Here is a tiny trained network, its code and every weight. The questions are about switching its units off for an input and a class, where a switched-off unit gives its printed mean instead of its output.

import numpy as np


def w(rows, s, z=0):
    codes = np.array(rows[::2]) - 128.0
    scale = np.full(codes.shape[1], s)
    scale[-1] = z or s
    return codes * scale


def f(y):
    return np.maximum(y, 0)


def log_softmax(a):
    a = a - a.max(-1, keepdims=True)
    return a - np.log(np.exp(a).sum(-1, keepdims=True))


def net(x, mask):
    res = np.array(x, float).reshape(1, 3) / 4 @ E
    y = f(res @ A[0][:, :-1].T + A[0][:, -1])
    res = res + np.where(mask, y, B[0][:, -1]) @ B[0][:, :-1]
    return log_softmax(res[-1] @ U[:, :-1].T + U[:, -1])


A, B = {}, {}
E = w([
[57,118,63,240,87,86,93],'x0',
[173,62,41,186,115,119,249],'x1',
[171,225,90,116,107,133,111],'x2',
],0.016)
A[0] = w([
[66,11,193,138,157,139,124,149],'N1',
[84,168,223,120,101,79,53,10],'N2',
[57,123,74,157,53,100,106,21],'N3',
[59,116,61,160,106,182,117,240],'N4',
[102,151,140,211,136,84,77,1],'N5',
[203,233,30,107,80,154,79,9],'N6',
[183,134,165,127,182,175,186,179],'N7',
],0.011,0.0053)
B[0] = w([
[67,119,91,50,71,146,106,254],'N1',
[160,99,91,212,132,9,219,252],'N2',
[99,54,211,171,160,102,98,217],'N3',
[140,147,137,137,194,110,102,231],'N4',
[167,134,168,57,128,148,108,196],'N5',
[98,64,123,37,73,127,118,204],'N6',
[114,133,168,153,198,114,171,207],'N7',
],0.012,0.015)
U = w([
[143,89,58,172,130,81,181,116],'0',
[125,146,247,83,205,124,86,76],'1',
[84,102,120,48,42,140,98,79],'2',
[81,193,112,121,170,116,110,253],'3',
[143,179,90,164,109,175,101,92],'4',
],0.016,0.019)

Each question gives the input, the list of numbers given to net, and the class t.
The units are the neurons (one row each of A and B). Each row of codes is followed by its name. A weight is (code - 128) times the scale printed after its matrix; where a second scale follows, it is the last column's (A, B and U).
mask holds one flag per neuron, in row order. A switched-off neuron (its flag False) gives its mean, the last column of its row in B, instead of its output. The means were averaged over made-up inputs and are rounded, as every weight is.
A unit's drop is (log p(t) with every unit on - log p(t) with that unit switched off) / (log p(t) with every unit on - log p(t) with every unit switched off).
The circuit of an input: a set's keep is (log p(t) with only the set's units on - log p(t) with every unit switched off) / (log p(t) with every unit on - log p(t) with every unit switched off). Starting from all 7 units, units are removed one at a time, each time the one whose removal leaves the highest keep (on an exact tie, the one counted first), for as long as the keep stays at least 0.8.
circuit, biggest first: the units of the circuit, biggest drop first
unit that matters most: the unit with the biggest drop
top k neurons: the k neurons with the biggest drops, biggest first
drop when u is switched off: that unit's drop, to one decimal
input [2,3,1], class 3: circuit, biggest first -> [N2]
input [-1,-3,-3], class 3: top 2 neurons -> [N6; N5]
input [7,-6,-8], class 2: top 2 neurons -> [N1; N5]
input [6,4,2], class 1: circuit, biggest first -> [N2; N3]
input [-1,0,1], class 3: top 4 neurons -> [N2; N3; N1; N5]
input [-6,5,-5], class 1: top 2 neurons -> [N2; N7]
input [-1,-1,4], class 2: top 2 neurons -> [N6; N2]
input [5,2,-5], class 1: circuit, biggest first -> [N3; N2]
input [-3,-1,1], class 3: top 3 neurons -> [N3; N5; N4]
input [8,-7,-5], class 1: top 3 neurons -> [N5; N3; N4]
input [4,-6,-6], class 0: top 2 neurons -> [N2; N6]
input [6,5,3], class 1: top 3 neurons -> [N2; N3; N4]
input [-1,-1,-2], class 3: top 2 neurons -> [N6; N2]
input [-6,7,8], class 2: circuit, biggest first -> [N6]
input [2,1,-3], class 3: circuit, biggest first -> [N2; N6]
input [8,1,-5], class 1: top 2 neurons -> [N3; N4]
input [3,2,1], class 3: drop when N7 is switched off -> 0.1
input [-5,-6,-4], class 0: drop when N2 is switched off -> 0.6
input [7,6,-7], class 1: drop when N4 is switched off -> 0.4
input [-5,4,-7], class 2: unit that matters most -> N1
